Below are the code and all the weights of a small trained network. Each question names an input and a target symbol and asks about switching units off, where a switched-off unit gives its printed mean instead of its output.

import numpy as np


def w(rows, s, z=0):
    codes = np.array(rows[::2]) - 128.0
    scale = np.full(codes.shape[1], s)
    scale[-1] = z or s
    return codes * scale


def norm(h):
    return h / np.sqrt((h * h).mean(-1, keepdims=True) + 1e-5)


def f(y):
    return y / 2 * (1 + np.tanh(0.7978845608 * (y + 0.044715 * y**3)))


def softmax(a):
    e = np.exp(a - a.max(-1, keepdims=True))
    return e / e.sum(-1, keepdims=True)


def log_softmax(a):
    a = a - a.max(-1, keepdims=True)
    return a - np.log(np.exp(a).sum(-1, keepdims=True))


def net(x, mask):
    ids = ['ΓΔΛΠΣΦαβμτψω'.index(c) for c in x.split()]
    T = len(ids)
    res = E[ids] + P[:T]
    r = norm(res)
    for j in range(3):
        rows = slice(3 * j, 3 * j + 3)
        q, k, v = (r @ M[0][rows].T for M in (Q, K, V))
        z = softmax(np.where(np.tri(T) > 0, q @ k.T / 3**0.5, -1e9)) @ v
        o = O[0][rows]
        res = res + np.where(mask[j], z, o[:, -1]) @ o[:, :-1]
    y = f(norm(res) @ A[0][:, :-1].T + A[0][:, -1])
    res = res + np.where(mask[3:19], y, B[0][:, -1]) @ B[0][:, :-1]
    return log_softmax(norm(res)[-1] @ U[:, :-1].T + U[:, -1])


Q, K, V, O, A, B = {}, {}, {}, {}, {}, {}
E = w([
[154,194,57,104,111,184,139,96,117],'Γ',
[170,91,149,157,117,168,105,142,132],'Δ',
[92,161,114,132,105,171,230,144,186],'Λ',
[113,163,83,136,61,118,196,162,64],'Π',
[70,140,173,115,160,167,96,121,207],'Σ',
[93,63,124,119,88,142,100,82,124],'Φ',
[178,174,131,152,46,93,165,94,132],'α',
[98,99,181,140,147,43,146,164,175],'β',
[65,122,119,251,128,94,165,165,131],'μ',
[134,109,148,96,141,149,111,133,112],'τ',
[99,209,164,118,58,189,116,71,112],'ψ',
[116,143,71,127,176,124,123,158,203],'ω',
],0.023)
P = w([
[132,139,105,143,162,90,179,99,94],'0',
[134,218,61,169,103,178,78,209,160],'1',
[133,169,107,167,116,193,129,172,165],'2',
[127,144,117,157,124,208,154,149,164],'3',
[120,140,112,137,122,220,153,135,161],'4',
[118,139,118,130,120,231,163,113,158],'5',
[118,115,116,126,110,248,154,107,168],'6',
],0.011)
Q[0] = w([
[68,132,126,144,98,209,172,70,177],'H1',
[165,41,177,119,122,116,65,112,28],'H1',
[144,115,37,63,176,52,146,128,126],'H1',
[195,207,164,161,170,99,68,232,93],'H2',
[112,121,90,222,88,177,132,122,103],'H2',
[64,172,124,147,132,72,150,118,106],'H2',
[42,106,108,73,92,1,154,61,160],'H3',
[152,177,121,120,81,53,81,125,125],'H3',
[95,69,172,78,175,63,112,103,61],'H3',
],0.0081)
K[0] = w([
[112,73,176,121,147,54,93,51,87],'H1',
[196,153,236,93,240,91,203,124,96],'H1',
[184,59,156,155,154,141,139,147,154],'H1',
[78,213,134,128,35,173,36,194,171],'H2',
[151,183,124,119,202,138,139,135,104],'H2',
[128,78,156,120,93,129,63,125,125],'H2',
[113,179,146,128,104,109,254,143,226],'H3',
[196,186,104,135,125,169,150,149,153],'H3',
[97,135,94,123,92,147,160,208,210],'H3',
],0.0088)
V[0] = w([
[162,162,173,115,102,88,121,108,114],'H1',
[167,146,82,201,115,106,152,137,160],'H1',
[101,2,75,89,103,123,127,70,134],'H1',
[103,162,128,150,181,137,120,69,178],'H2',
[69,180,139,108,129,150,201,149,70],'H2',
[82,74,230,147,114,124,151,180,155],'H2',
[113,91,95,106,149,91,164,74,180],'H3',
[170,128,141,109,179,132,131,84,166],'H3',
[195,157,179,107,165,152,161,171,148],'H3',
],0.0098)
O[0] = w([
[193,67,114,38,22,143,101,144,136,19],'H1',
[234,143,180,228,134,57,216,116,115,148],'H1',
[184,81,58,133,134,155,118,253,128,252],'H1',
[126,159,138,128,164,168,110,67,245,160],'H2',
[35,185,107,146,100,135,223,189,100,144],'H2',
[106,63,212,176,108,115,144,169,185,83],'H2',
[164,238,115,155,90,38,100,174,169,103],'H3',
[96,188,149,64,142,167,116,143,136,119],'H3',
[122,73,148,86,247,92,167,148,70,61],'H3',
],0.0066,0.0044)
A[0] = w([
[167,60,120,154,180,172,110,183,66,181],'N1',
[160,110,72,155,112,43,189,170,158,149],'N2',
[155,112,93,173,114,149,136,120,57,112],'N3',
[178,162,113,128,104,105,222,98,173,70],'N4',
[86,199,164,169,118,142,116,100,48,218],'N5',
[187,92,121,112,79,95,95,89,93,211],'N6',
[127,132,80,165,202,90,138,171,164,190],'N7',
[121,119,210,87,203,116,138,127,90,109],'N8',
[109,183,122,128,188,105,164,189,134,199],'N9',
[189,143,186,105,35,68,147,79,181,76],'N10',
[91,118,209,133,116,113,89,129,173,155],'N11',
[103,116,42,87,172,168,153,105,184,159],'N12',
[115,137,137,136,227,127,155,68,85,38],'N13',
[74,131,214,136,135,102,10,166,176,89],'N14',
[95,90,157,190,127,59,135,142,141,1],'N15',
[126,109,80,184,135,142,133,109,133,155],'N16',
],0.011,0.0018)
B[0] = w([
[124,43,140,68,146,226,138,125,124,254],'N1',
[127,119,127,46,154,216,88,105,198,166],'N2',
[177,174,108,56,193,136,231,168,139,188],'N3',
[92,130,162,170,150,147,94,206,70,162],'N4',
[158,3,65,107,121,40,156,90,169,177],'N5',
[175,253,167,123,126,169,208,197,162,142],'N6',
[183,91,187,127,58,135,39,64,56,172],'N7',
[56,167,79,126,111,209,54,194,150,175],'N8',
[104,71,189,105,99,215,78,174,111,168],'N9',
[132,169,219,35,138,86,85,170,63,135],'N10',
[169,80,75,97,106,26,155,192,202,153],'N11',
[163,178,138,142,193,162,97,122,102,228],'N12',
[102,187,90,109,71,75,73,151,108,189],'N13',
[161,118,77,93,194,94,213,146,155,162],'N14',
[165,77,72,124,91,56,90,109,109,146],'N15',
[193,160,206,171,197,149,127,86,147,199],'N16',
],0.0073,0.0076)
U = w([
[144,185,54,151,175,118,157,82,120,182],'Γ',
[190,67,146,92,191,172,164,97,146,134],'Δ',
[44,175,166,193,103,168,180,148,149,80],'Λ',
[102,106,69,134,92,120,223,162,106,97],'Π',
[89,160,117,124,180,128,151,103,254,85],'Σ',
[171,144,63,132,29,146,93,183,171,64],'Φ',
[153,186,197,77,82,120,155,123,125,146],'α',
[142,106,148,79,93,86,129,142,174,194],'β',
[113,92,123,217,114,109,140,99,135,251],'μ',
[45,96,85,99,110,158,82,159,87,161],'τ',
[105,134,146,89,33,145,142,37,164,151],'ψ',
[135,177,184,161,143,147,41,76,134,76],'ω',
],0.0079,0.003)

Each question gives the input, a string of symbols that net reads in full, and the target symbol t.
The units are the heads (3 rows each of Q, K, V and O) and the neurons (one row each of A and B). Each row of codes is followed by its name. A weight is (code - 128) times the scale printed after its matrix; where a second scale follows, it is the last column's (O, A, B and U).
mask holds one flag per unit, heads first, then neurons. A switched-off unit (its flag False) gives its mean, the last column of its rows in O or B, instead of its output. The means were averaged over made-up inputs and are rounded, as every weight is.
A unit's drop is (log p(t) with every unit on - log p(t) with that unit switched off) / (log p(t) with every unit on - log p(t) with every unit switched off).
The circuit of an input: a set's keep is (log p(t) with only the set's units on - log p(t) with every unit switched off) / (log p(t) with every unit on - log p(t) with every unit switched off). Starting from the 12 units with the biggest drops (on a tie, the unit counted first), units are removed one at a time, each time the one whose removal leaves the highest keep (on an exact tie, the one counted first), for as long as the keep stays at least 0.8.
units of the circuit, in order: the units of the circuit, biggest drop first
unit that matters most: the unit with the biggest drop
top k neurons: the k neurons with the biggest drops, biggest first
which heads matter: for each layer, one digit per head in row order, 1 if its drop is at least 0.15 and else 0, layers parted by /
input ω τ τ Φ, target ω: unit that matters most -> H2
input Δ τ Φ μ, target Δ: which heads matter -> 000
input α Δ Φ τ, target α: units of the circuit, in order -> H1; N10; H3
input τ β ψ, target ψ: units of the circuit, in order -> H1; N5
input α Δ Φ Δ, target α: units of the circuit, in order -> H1; N10; N6
input τ Δ Σ α, target α: which heads matter -> 100
input Φ τ Δ α Φ Δ Φ, target Φ: which heads matter -> 101
input τ Δ Δ τ Λ, target Λ: which heads matter -> 100
input Δ Π Δ, target Π: which heads matter -> 110
input Σ Σ Δ Φ, target Σ: which heads matter -> 010
input Φ Δ Φ Λ β Φ μ, target Φ: which heads matter -> 101
input β β Σ Φ, target β: which heads matter -> 110
input Δ Λ Δ, target μ: which heads matter -> 110
input Δ Δ Φ Λ, target Δ: which heads matter -> 111
input α β ω, target ω: units of the circuit, in order -> N7; H1
input α Σ Γ Φ, target α: which heads matter -> 100
input Φ Δ Δ ω, target Φ: which heads matter -> 101
input Φ α ψ, target Φ: units of the circuit, in order -> H1; H3
input Π μ Σ Φ, target Π: units of the circuit, in order -> H2; N5
input Δ Δ Δ τ, target τ: units of the circuit, in order -> H3; N8; N13
input Γ Φ Δ Δ τ, target Γ: unit that matters most -> H2
input Δ α Δ, target α: units of the circuit, in order -> H1; N10
input Δ μ Δ, target μ: units of the circuit, in order -> H1; H2; N15; N5
input Δ ω Δ, target ω: top 3 neurons -> N13; N14; N8
